Below are the code and all the weights of a small trained network. Each question names an input and a class and asks about switching units off, where a switched-off unit gives its printed mean instead of its output.

import numpy as np


def w(rows, s, z=0):
    codes = np.array(rows[::2]) - 128.0
    scale = np.full(codes.shape[1], s)
    scale[-1] = z or s
    return codes * scale


def f(y):
    return np.maximum(y, 0)


def log_softmax(a):
    a = a - a.max(-1, keepdims=True)
    return a - np.log(np.exp(a).sum(-1, keepdims=True))


def net(x, mask):
    res = np.array(x, float).reshape(1, 8) / 4 @ E
    y = f(res @ A[0][:, :-1].T + A[0][:, -1])
    res = res + np.where(mask, y, B[0][:, -1]) @ B[0][:, :-1]
    return log_softmax(res[-1] @ U[:, :-1].T + U[:, -1])


A, B = {}, {}
E = w([
[163,130,118,202,68,141,156,173,163,143,212],'x0',
[79,136,157,119,133,130,168,116,106,229,58],'x1',
[92,116,191,102,240,92,56,114,119,127,107],'x2',
[142,122,118,164,178,168,212,184,173,143,97],'x3',
[180,113,97,201,73,86,162,22,124,65,50],'x4',
[119,150,181,86,71,135,122,170,66,187,139],'x5',
[142,113,194,73,124,164,152,146,70,102,171],'x6',
[254,125,185,45,121,145,83,105,161,167,139],'x7',
],0.0099)
A[0] = w([
[46,123,122,159,213,109,116,89,124,109,18,232],'n0',
[149,124,138,105,117,131,123,119,116,159,114,43],'n1',
[142,118,128,96,222,138,122,136,193,98,191,95],'n2',
[70,126,132,150,154,103,94,71,108,109,53,91],'n3',
[140,136,172,86,132,149,135,123,102,165,116,108],'n4',
[126,127,144,168,141,103,157,144,145,149,111,60],'n5',
[151,142,128,111,189,120,88,154,146,101,124,148],'n6',
[176,128,126,126,63,117,95,121,120,139,173,251],'n7',
[101,134,105,140,155,88,91,115,121,123,49,126],'n8',
[111,129,93,180,162,132,184,136,224,186,111,169],'n9',
[103,138,84,206,146,126,188,172,160,151,77,148],'n10',
[111,131,182,160,164,118,130,145,118,130,117,121],'n11',
[174,123,132,148,80,127,147,57,132,74,159,141],'n12',
[135,124,143,97,102,137,96,142,105,168,117,168],'n13',
[194,121,145,132,116,129,122,100,131,100,168,143],'n14',
[150,135,134,105,192,131,95,144,166,118,190,183],'n15',
[129,127,130,176,110,125,127,73,106,104,134,169],'n16',
[102,119,74,78,79,117,59,149,168,186,168,146],'n17',
[115,135,126,155,129,137,156,152,149,144,108,114],'n18',
[183,134,112,136,87,128,120,114,156,123,101,180],'n19',
[139,137,129,105,214,140,137,167,154,76,144,252],'n20',
[159,115,219,30,121,137,165,154,73,200,94,131],'n21',
[142,128,144,89,115,122,102,140,135,168,167,140],'n22',
[4,125,136,158,126,140,184,190,48,73,159,146],'n23',
],0.012,0.0023)
B[0] = w([
[102,135,126,157,149,109,154,10,90,100,83,251],'n0',
[126,135,143,123,135,121,130,126,108,153,132,154],'n1',
[161,60,126,84,119,130,84,145,104,92,130,205],'n2',
[106,148,137,149,170,108,124,56,102,122,113,210],'n3',
[148,151,134,107,149,116,125,151,97,172,128,183],'n4',
[126,130,88,127,109,148,135,107,142,123,115,155],'n5',
[136,107,140,111,120,141,86,113,90,109,139,185],'n6',
[132,150,166,185,131,100,95,151,178,114,143,190],'n7',
[96,134,157,120,147,137,130,78,94,121,109,196],'n8',
[144,95,85,114,105,158,120,109,178,162,70,220],'n9',
[149,85,74,109,125,163,179,124,193,162,105,224],'n10',
[146,129,124,113,111,141,162,94,117,126,107,161],'n11',
[168,90,152,176,83,102,164,122,148,142,142,196],'n12',
[131,177,143,113,142,150,134,125,123,153,127,178],'n13',
[153,106,158,145,93,113,129,122,141,141,153,179],'n14',
[127,92,151,112,106,159,69,159,117,94,131,202],'n15',
[144,121,170,152,127,109,170,110,136,122,134,176],'n16',
[85,199,100,154,141,139,74,159,170,87,118,186],'n17',
[143,124,89,121,117,135,143,126,149,146,124,163],'n18',
[135,130,159,176,130,113,142,113,152,124,165,178],'n19',
[135,63,135,84,105,145,123,147,97,117,145,198],'n20',
[145,154,159,62,149,122,123,140,90,249,145,243],'n21',
[114,182,101,108,135,118,77,149,142,145,113,184],'n22',
[91,153,95,114,152,110,223,203,57,80,157,226],'n23',
],0.019,0.017)
U = w([
[66,135,73,154,131,111,237,182,99,92,160,246],'0',
[148,42,162,95,111,169,41,134,111,57,147,3],'1',
[167,116,171,224,72,70,146,112,193,123,167,9],'2',
[129,192,155,100,155,138,102,144,131,232,129,253],'3',
[73,119,138,172,181,97,140,1,104,104,52,64],'4',
[76,202,122,181,118,139,39,155,210,94,138,58],'5',
[135,75,41,145,109,202,183,106,209,174,56,223],'6',
],0.0083,0.00062)

Each question gives the input, the list of numbers given to net, and the class t.
The units are the neurons (one row each of A and B). Each row of codes is followed by its name. A weight is (code - 128) times the scale printed after its matrix; where a second scale follows, it is the last column's (A, B and U).
mask holds one flag per neuron, in row order. A switched-off neuron (its flag False) gives its mean, the last column of its row in B, instead of its output. The means were averaged over made-up inputs and are rounded, as every weight is.
A unit's drop is (log p(t) with every unit on - log p(t) with that unit switched off) / (log p(t) with every unit on - log p(t) with every unit switched off).
The circuit of an input: a set's keep is (log p(t) with only the set's units on - log p(t) with every unit switched off) / (log p(t) with every unit on - log p(t) with every unit switched off). Starting from the 12 units with the biggest drops (on a tie, the unit counted first), units are removed one at a time, each time the one whose removal leaves the highest keep (on an exact tie, the one counted first), for as long as the keep stays at least 0.8.
units of the circuit, in order: the units of the circuit, biggest drop first
most important unit: the unit with the biggest drop
top k neurons: the k neurons with the biggest drops, biggest first
drop of u: that unit's drop, to one decimal
input [3,-5,3,-4,-8,7,-1,0], class 5: most important unit => n17
input [4,-1,7,3,6,0,1,7], class 2: units of the circuit, in order => [n12 n14]
input [-6,-8,-8,0,-7,-1,-4,6], class 1: top 3 neurons => [n2 n15 n20]
input [-6,-2,5,5,-5,-1,-2,0], class 1: top 3 neurons => [n2 n20 n15]
input [8,-3,4,8,7,4,5,-5], class 6: top 3 neurons => [n10 n9 n5]
input [4,8,6,4,-4,-7,-5,-8], class 6: top 2 neurons => [n10 n9]
input [-5,-4,7,2,-8,5,6,-4], class 1: top 4 neurons => [n2 n20 n15 n6]
input [5,7,-8,-4,4,-4,-7,4], class 2: top 2 neurons => [n19 n7]
input [4,3,3,-1,1,-2,-5,3], class 6: top 3 neurons => [n0 n3 n9]
input [6,-5,-5,-5,-4,-5,-7,8], class 5: top 2 neurons => [n17 n22]
input [0,3,6,6,-8,3,3,-6], class 0: drop of n23 => 2.9
input [6,1,-5,-8,-2,-8,-1,4], class 2: drop of n12 => 0.2
input [1,-8,4,5,-1,1,6,-6], class 0: drop of n23 => 7.0
input [8,3,7,5,7,1,-7,8], class 6: units of the circuit, in order => [n9]
input [-2,7,-3,2,-2,-8,3,-5], class 6: top 2 neurons => [n10 n9]
